Here is a tiny trained network, its code and every weight. The questions are about switching its units off for an input and a class, where a switched-off unit gives its printed mean instead of its output.

import numpy as np


def w(rows, s, z=0):
    codes = np.array(rows[::2]) - 128.0
    scale = np.full(codes.shape[1], s)
    scale[-1] = z or s
    return codes * scale


def f(y):
    return np.maximum(y, 0)


def log_softmax(a):
    a = a - a.max(-1, keepdims=True)
    return a - np.log(np.exp(a).sum(-1, keepdims=True))


def net(x, mask):
    res = np.array(x, float).reshape(1, 6) / 4 @ E
    y = f(res @ A[0][:, :-1].T + A[0][:, -1])
    res = res + np.where(mask, y, B[0][:, -1]) @ B[0][:, :-1]
    return log_softmax(res[-1] @ U[:, :-1].T + U[:, -1])


A, B = {}, {}
E = w([
[85,194,195,139,252,96,86,59,91,90],'x0',
[196,165,42,144,189,189,81,41,107,3],'x1',
[43,58,60,21,171,86,130,98,74,110],'x2',
[77,7,171,241,177,212,119,94,89,115],'x3',
[99,123,111,147,79,22,107,122,234,73],'x4',
[127,127,127,128,129,130,127,128,127,129],'x5',
],0.0077)
A[0] = w([
[123,210,176,125,209,90,125,110,105,83,59],'neuron 0',
[180,193,102,57,164,246,167,145,55,156,99],'neuron 1',
[209,219,157,231,87,185,134,118,152,104,29],'neuron 2',
[74,45,33,9,156,114,126,90,78,78,40],'neuron 3',
[191,250,69,39,91,112,140,114,108,121,60],'neuron 4',
[122,36,105,225,137,170,128,94,106,75,76],'neuron 5',
[192,158,19,146,158,183,99,85,122,12,87],'neuron 6',
[197,53,11,106,19,192,151,159,137,137,2],'neuron 7',
[102,124,79,177,102,46,119,120,223,25,99],'neuron 8',
],0.012,0.0094)
B[0] = w([
[48,166,131,142,204,142,143,96,138,77,201],'neuron 0',
[193,48,128,144,75,107,65,56,36,142,221],'neuron 1',
[223,189,116,199,141,113,149,177,203,144,211],'neuron 2',
[237,219,144,225,117,135,148,180,211,138,216],'neuron 3',
[107,15,71,72,163,183,104,176,219,90,223],'neuron 4',
[128,71,39,23,131,146,99,164,210,70,210],'neuron 5',
[35,150,178,102,72,86,192,154,91,196,251],'neuron 6',
[30,210,165,130,221,105,137,64,100,78,199],'neuron 7',
[204,58,137,141,103,162,74,75,4,164,222],'neuron 8',
],0.012,0.015)
U = w([
[217,217,115,206,134,108,145,178,194,108,76],'0',
[39,216,137,141,254,127,120,18,101,8,128],'1',
[113,128,106,108,121,113,131,122,127,98,254],'2',
[90,44,65,55,138,141,108,180,196,81,80],'3',
[170,83,143,139,112,121,66,68,53,132,97],'4',
[25,100,212,98,50,49,229,223,129,226,133],'5',
],0.0054,0.015)

Each question gives the input, the list of numbers given to net, and the class t.
The units are the neurons (one row each of A and B). Each row of codes is followed by its name. A weight is (code - 128) times the scale printed after its matrix; where a second scale follows, it is the last column's (A, B and U).
mask holds one flag per neuron, in row order. A switched-off neuron (its flag False) gives its mean, the last column of its row in B, instead of its output. The means were averaged over made-up inputs and are rounded, as every weight is.
A unit's drop is (log p(t) with every unit on - log p(t) with that unit switched off) / (log p(t) with every unit on - log p(t) with every unit switched off).
most important unit: the unit with the biggest drop
k most important neurons: the k neurons with the biggest drops, biggest first
drop when u is switched off: that unit's drop, to one decimal
input [3,-1,-6,-2,7,0], class 4: 2 most important neurons -> neuron 8; neuron 3
input [8,-1,-5,-6,-1,-4], class 1: 3 most important neurons -> neuron 0; neuron 3; neuron 5
input [-6,-2,-7,-8,0,-7], class 3: 2 most important neurons -> neuron 4; neuron 3
input [-8,7,4,-8,0,0], class 1: 2 most important neurons -> neuron 7; neuron 5
input [-8,6,-7,-2,8,6], class 1: 3 most important neurons -> neuron 7; neuron 3; neuron 1
input [0,4,-5,2,-8,-3], class 4: most important unit -> neuron 1
input [-1,-5,-7,-5,-3,-6], class 0: 2 most important neurons -> neuron 6; neuron 2
input [-1,0,4,0,-2,-2], class 0: 2 most important neurons -> neuron 3; neuron 6
input [5,3,-6,1,4,-2], class 0: 2 most important neurons -> neuron 2; neuron 7
input [-2,4,-6,6,8,4], class 4: 3 most important neurons -> neuron 8; neuron 3; neuron 4
input [-7,3,-2,7,4,6], class 1: 2 most important neurons -> neuron 7; neuron 4
input [2,2,-3,6,6,4], class 3: 4 most important neurons -> neuron 5; neuron 1; neuron 3; neuron 7
input [7,0,-2,-1,-8,-5], class 4: 2 most important neurons -> neuron 1; neuron 7
input [-7,3,8,-2,8,2], class 0: most important unit -> neuron 3
input [-7,1,6,-6,-1,7], class 1: drop when neuron 5 is switched off -> 0.1
input [-2,3,7,2,-4,0], class 0: drop when neuron 3 is switched off -> 1.4
input [-4,8,2,8,6,4], class 3: drop when neuron 5 is switched off -> 8.6
